Below are the code and all the weights of a small trained network. Each question names an input and a class and asks about switching units off, where a switched-off unit gives its printed mean instead of its output.

import numpy as np


def w(rows, s, z=0):
    codes = np.array(rows[::2]) - 128.0
    scale = np.full(codes.shape[1], s)
    scale[-1] = z or s
    return codes * scale


def f(y):
    return np.maximum(y, 0)


def log_softmax(a):
    a = a - a.max(-1, keepdims=True)
    return a - np.log(np.exp(a).sum(-1, keepdims=True))


def net(x, mask):
    res = np.array(x, float).reshape(1, 5) / 4 @ E
    y = f(res @ A[0][:, :-1].T + A[0][:, -1])
    res = res + np.where(mask, y, B[0][:, -1]) @ B[0][:, :-1]
    return log_softmax(res[-1] @ U[:, :-1].T + U[:, -1])


A, B = {}, {}
E = w([
[186,180,35,61,219,63,57,180],'x0',
[39,197,65,68,125,75,229,61],'x1',
[6,102,175,147,182,36,59,141],'x2',
[133,207,93,220,159,154,53,1],'x3',
[179,30,72,197,123,17,161,87],'x4',
],0.0098)
A[0] = w([
[149,164,54,81,186,108,117,143,79],'neuron 1',
[42,123,167,162,143,72,61,69,92],'neuron 2',
[93,174,189,25,139,210,122,192,113],'neuron 3',
[171,69,165,168,128,177,70,213,52],'neuron 4',
[141,99,94,190,143,110,119,80,108],'neuron 5',
[189,184,77,136,79,155,163,101,87],'neuron 6',
[86,96,185,172,75,177,175,95,63],'neuron 7',
[204,116,133,71,111,162,208,146,94],'neuron 8',
[46,107,176,117,194,74,112,168,74],'neuron 9',
[103,69,149,36,84,114,182,252,1],'neuron 10',
[175,142,92,111,186,114,96,183,83],'neuron 11',
[47,156,61,50,122,108,216,76,70],'neuron 12',
[184,146,69,153,109,192,126,58,111],'neuron 13',
[102,216,136,173,126,164,58,72,44],'neuron 14',
[92,104,188,162,81,148,188,119,80],'neuron 15',
[149,134,87,69,175,102,120,175,80],'neuron 16',
[152,152,88,82,151,119,104,149,39],'neuron 17',
[108,178,137,110,118,77,184,114,42],'neuron 18',
[170,35,91,119,102,48,172,144,97],'neuron 19',
],0.013,0.01)
B[0] = w([
[140,101,123,104,75,103,114,101,198],'neuron 1',
[104,155,147,90,125,112,151,208,223],'neuron 2',
[110,156,180,199,107,113,212,64,250],'neuron 3',
[225,60,157,155,149,195,105,141,229],'neuron 4',
[110,152,107,168,141,152,178,90,188],'neuron 5',
[101,161,151,132,109,116,134,198,189],'neuron 6',
[156,130,87,74,71,113,72,94,207],'neuron 7',
[94,186,165,96,119,144,117,190,204],'neuron 8',
[126,174,159,121,72,132,137,192,225],'neuron 9',
[99,149,23,89,246,112,153,145,244],'neuron 10',
[144,104,120,108,66,116,88,99,199],'neuron 11',
[230,47,177,173,159,191,71,134,233],'neuron 12',
[73,130,136,89,162,103,146,187,206],'neuron 13',
[139,139,65,149,185,104,170,103,197],'neuron 14',
[126,89,78,81,61,56,86,93,201],'neuron 15',
[106,115,103,90,89,108,84,100,192],'neuron 16',
[138,127,98,112,84,100,120,109,165],'neuron 17',
[186,90,129,146,144,182,122,133,167],'neuron 18',
[100,191,180,188,126,120,193,73,230],'neuron 19',
],0.013,0.017)
U = w([
[134,102,91,55,57,111,89,81,103],'0',
[121,126,53,106,216,121,147,150,223],'1',
[122,149,180,86,99,131,142,247,78],'2',
[176,53,170,158,156,182,91,140,104],'3',
[123,156,169,172,112,125,190,50,77],'4',
[73,109,173,93,135,150,111,133,252],'5',
[34,103,145,103,175,181,32,110,84],'6',
],0.012,0.014)

Each question gives the input, the list of numbers given to net, and the class t.
The units are the neurons (one row each of A and B). Each row of codes is followed by its name. A weight is (code - 128) times the scale printed after its matrix; where a second scale follows, it is the last column's (A, B and U).
mask holds one flag per neuron, in row order. A switched-off neuron (its flag False) gives its mean, the last column of its row in B, instead of its output. The means were averaged over made-up inputs and are rounded, as every weight is.
A unit's drop is (log p(t) with every unit on - log p(t) with that unit switched off) / (log p(t) with every unit on - log p(t) with every unit switched off).
The circuit of an input: a set's keep is (log p(t) with only the set's units on - log p(t) with every unit switched off) / (log p(t) with every unit on - log p(t) with every unit switched off). Starting from the 12 units with the biggest drops (on a tie, the unit counted first), units are removed one at a time, each time the one whose removal leaves the highest keep (on an exact tie, the one counted first), for as long as the keep stays at least 0.8.
circuit, biggest first: the units of the circuit, biggest drop first
most important unit: the unit with the biggest drop
top k neurons: the k neurons with the biggest drops, biggest first
drop of u: that unit's drop, to one decimal
input [8,-8,4,6,2], class 0: circuit, biggest first	neuron 11
input [6,4,-7,7,8], class 4: top 4 neurons	neuron 10; neuron 5; neuron 19; neuron 2
input [-3,0,-4,6,-5], class 1: top 3 neurons	neuron 14; neuron 13; neuron 19
input [6,-3,-3,-6,4], class 0: top 4 neurons	neuron 11; neuron 16; neuron 1; neuron 14
input [7,6,5,-3,-7], class 0: top 3 neurons	neuron 16; neuron 19; neuron 1
input [-6,7,3,1,4], class 3: top 2 neurons	neuron 12; neuron 18
input [1,6,-5,2,-5], class 3: top 4 neurons	neuron 12; neuron 2; neuron 9; neuron 19
input [5,-8,-8,4,-1], class 2: top 4 neurons	neuron 13; neuron 6; neuron 12; neuron 8
input [-1,5,-6,3,2], class 2: top 2 neurons	neuron 6; neuron 13
input [6,5,-6,-2,-1], class 0: top 2 neurons	neuron 1; neuron 16
input [-3,-7,5,-4,-7], class 3: top 2 neurons	neuron 4; neuron 19
input [-1,-1,8,8,-2], class 1: top 2 neurons	neuron 14; neuron 8
input [2,4,-3,-2,4], class 3: top 2 neurons	neuron 12; neuron 3
input [-4,8,-8,1,-3], class 2: top 2 neurons	neuron 6; neuron 8
input [6,-6,-6,-6,0], class 0: most important unit	neuron 11
input [3,7,-5,2,7], class 3: top 2 neurons	neuron 12; neuron 3
input [0,-4,7,2,-5], class 2: drop of neuron 2	0.4
input [8,-5,3,6,2], class 0: drop of neuron 11	0.1
input [3,7,6,-8,-6], class 1: drop of neuron 10	5.5
input [-3,4,1,-5,-6], class 4: drop of neuron 3	3.3
input [3,-3,2,2,-8], class 4: most important unit	neuron 3
